Below are the code and all the weights of a small trained network. Each question names an input and a class and asks about switching units off, where a switched-off unit gives its printed mean instead of its output.

import numpy as np


def w(rows, s, z=0):
    codes = np.array(rows[::2]) - 128.0
    scale = np.full(codes.shape[1], s)
    scale[-1] = z or s
    return codes * scale


def f(y):
    return np.maximum(y, 0)


def log_softmax(a):
    a = a - a.max(-1, keepdims=True)
    return a - np.log(np.exp(a).sum(-1, keepdims=True))


def net(x, mask):
    res = np.array(x, float).reshape(1, 8) / 4 @ E
    y = f(res @ A[0][:, :-1].T + A[0][:, -1])
    res = res + np.where(mask, y, B[0][:, -1]) @ B[0][:, :-1]
    return log_softmax(res[-1] @ U[:, :-1].T + U[:, -1])


A, B = {}, {}
E = w([
[136,42,206,65,110],'x0',
[84,29,120,186,56],'x1',
[208,131,2,116,87],'x2',
[59,118,110,99,111],'x3',
[112,237,210,107,30],'x4',
[180,101,146,128,190],'x5',
[55,139,104,158,145],'x6',
[25,115,132,86,190],'x7',
],0.0094)
A[0] = w([
[129,141,157,74,107,125],'neuron 0',
[99,187,95,106,166,170],'neuron 1',
[148,125,112,141,61,149],'neuron 2',
[132,66,69,157,138,254],'neuron 3',
[203,160,104,193,119,146],'neuron 4',
[49,114,149,173,130,154],'neuron 5',
[123,5,148,89,179,142],'neuron 6',
[106,130,138,172,189,80],'neuron 7',
[111,123,185,119,212,162],'neuron 8',
[104,89,135,118,126,63],'neuron 9',
[115,74,121,89,197,176],'neuron 10',
[158,168,177,72,72,124],'neuron 11',
[74,166,172,187,115,119],'neuron 12',
[131,210,126,143,132,140],'neuron 13',
],0.012,0.0051)
B[0] = w([
[106,115,138,77,57,176],'neuron 0',
[92,126,85,101,215,192],'neuron 1',
[167,141,134,136,66,196],'neuron 2',
[140,74,48,141,73,236],'neuron 3',
[168,188,155,181,136,216],'neuron 4',
[82,64,112,186,141,209],'neuron 5',
[152,44,110,122,130,252],'neuron 6',
[113,104,145,156,119,171],'neuron 7',
[129,97,143,122,168,214],'neuron 8',
[183,147,102,160,125,157],'neuron 9',
[151,66,132,119,169,222],'neuron 10',
[90,168,224,49,92,221],'neuron 11',
[2,183,157,228,127,193],'neuron 12',
[112,217,110,81,181,191],'neuron 13',
],0.0083,0.012)
U = w([
[176,16,136,153,204,91],'0',
[93,117,21,51,213,127],'1',
[156,109,96,165,38,66],'2',
[252,218,98,203,176,95],'3',
[2,127,171,254,152,98],'4',
[113,222,134,100,233,60],'5',
[136,67,97,155,83,254],'6',
[99,156,238,34,59,188],'7',
],0.0091,0.0033)

Each question gives the input, the list of numbers given to net, and the class t.
The units are the neurons (one row each of A and B). Each row of codes is followed by its name. A weight is (code - 128) times the scale printed after its matrix; where a second scale follows, it is the last column's (A, B and U).
mask holds one flag per neuron, in row order. A switched-off neuron (its flag False) gives its mean, the last column of its row in B, instead of its output. The means were averaged over made-up inputs and are rounded, as every weight is.
A unit's drop is (log p(t) with every unit on - log p(t) with that unit switched off) / (log p(t) with every unit on - log p(t) with every unit switched off).
The circuit of an input: a set's keep is (log p(t) with only the set's units on - log p(t) with every unit switched off) / (log p(t) with every unit on - log p(t) with every unit switched off). Starting from the 12 units with the biggest drops (on a tie, the unit counted first), units are removed one at a time, each time the one whose removal leaves the highest keep (on an exact tie, the one counted first), for as long as the keep stays at least 0.8.
units of the circuit, in order: the units of the circuit, biggest drop first
unit that matters most: the unit with the biggest drop
top k neurons: the k neurons with the biggest drops, biggest first
drop of u: that unit's drop, to one decimal
input [-4,-2,5,8,6,2,-6,-7], class 7: unit that matters most => neuron 11
input [-4,-7,-7,2,-7,5,7,-3], class 0: units of the circuit, in order => neuron 10; neuron 8
input [1,6,0,-4,4,2,-2,2], class 7: units of the circuit, in order => neuron 3; neuron 6; neuron 1
input [-3,-3,-2,-7,-3,3,5,8], class 0: top 3 neurons => neuron 10; neuron 7; neuron 8
input [-3,1,7,3,7,5,6,3], class 5: units of the circuit, in order => neuron 3; neuron 6; neuron 13
input [-5,6,-1,2,-1,3,-7,-5], class 3: units of the circuit, in order => neuron 4; neuron 6
input [4,-2,2,-2,3,3,5,-7], class 7: units of the circuit, in order => neuron 11; neuron 3
input [-7,-5,0,6,1,7,5,-4], class 5: units of the circuit, in order => neuron 13; neuron 3
input [-5,-5,7,-2,4,-4,4,0], class 5: top 3 neurons => neuron 13; neuron 1; neuron 3
input [-2,-7,-4,-1,-3,-2,-4,-2], class 5: units of the circuit, in order => neuron 3; neuron 6
input [0,4,-4,-8,3,6,0,-6], class 3: top 2 neurons => neuron 4; neuron 0
input [4,0,0,-2,-5,-6,0,8], class 0: drop of neuron 5 => 0.0
input [4,-6,0,7,-2,-3,-5,-1], class 7: drop of neuron 11 => 0.1
input [5,-5,-4,1,-2,2,5,3], class 0: drop of neuron 10 => 0.0
input [-6,-1,-6,-8,6,-4,-3,-2], class 5: units of the circuit, in order => neuron 13
input [-7,7,5,-5,2,-1,-7,-2], class 3: drop of neuron 4 => 0.6
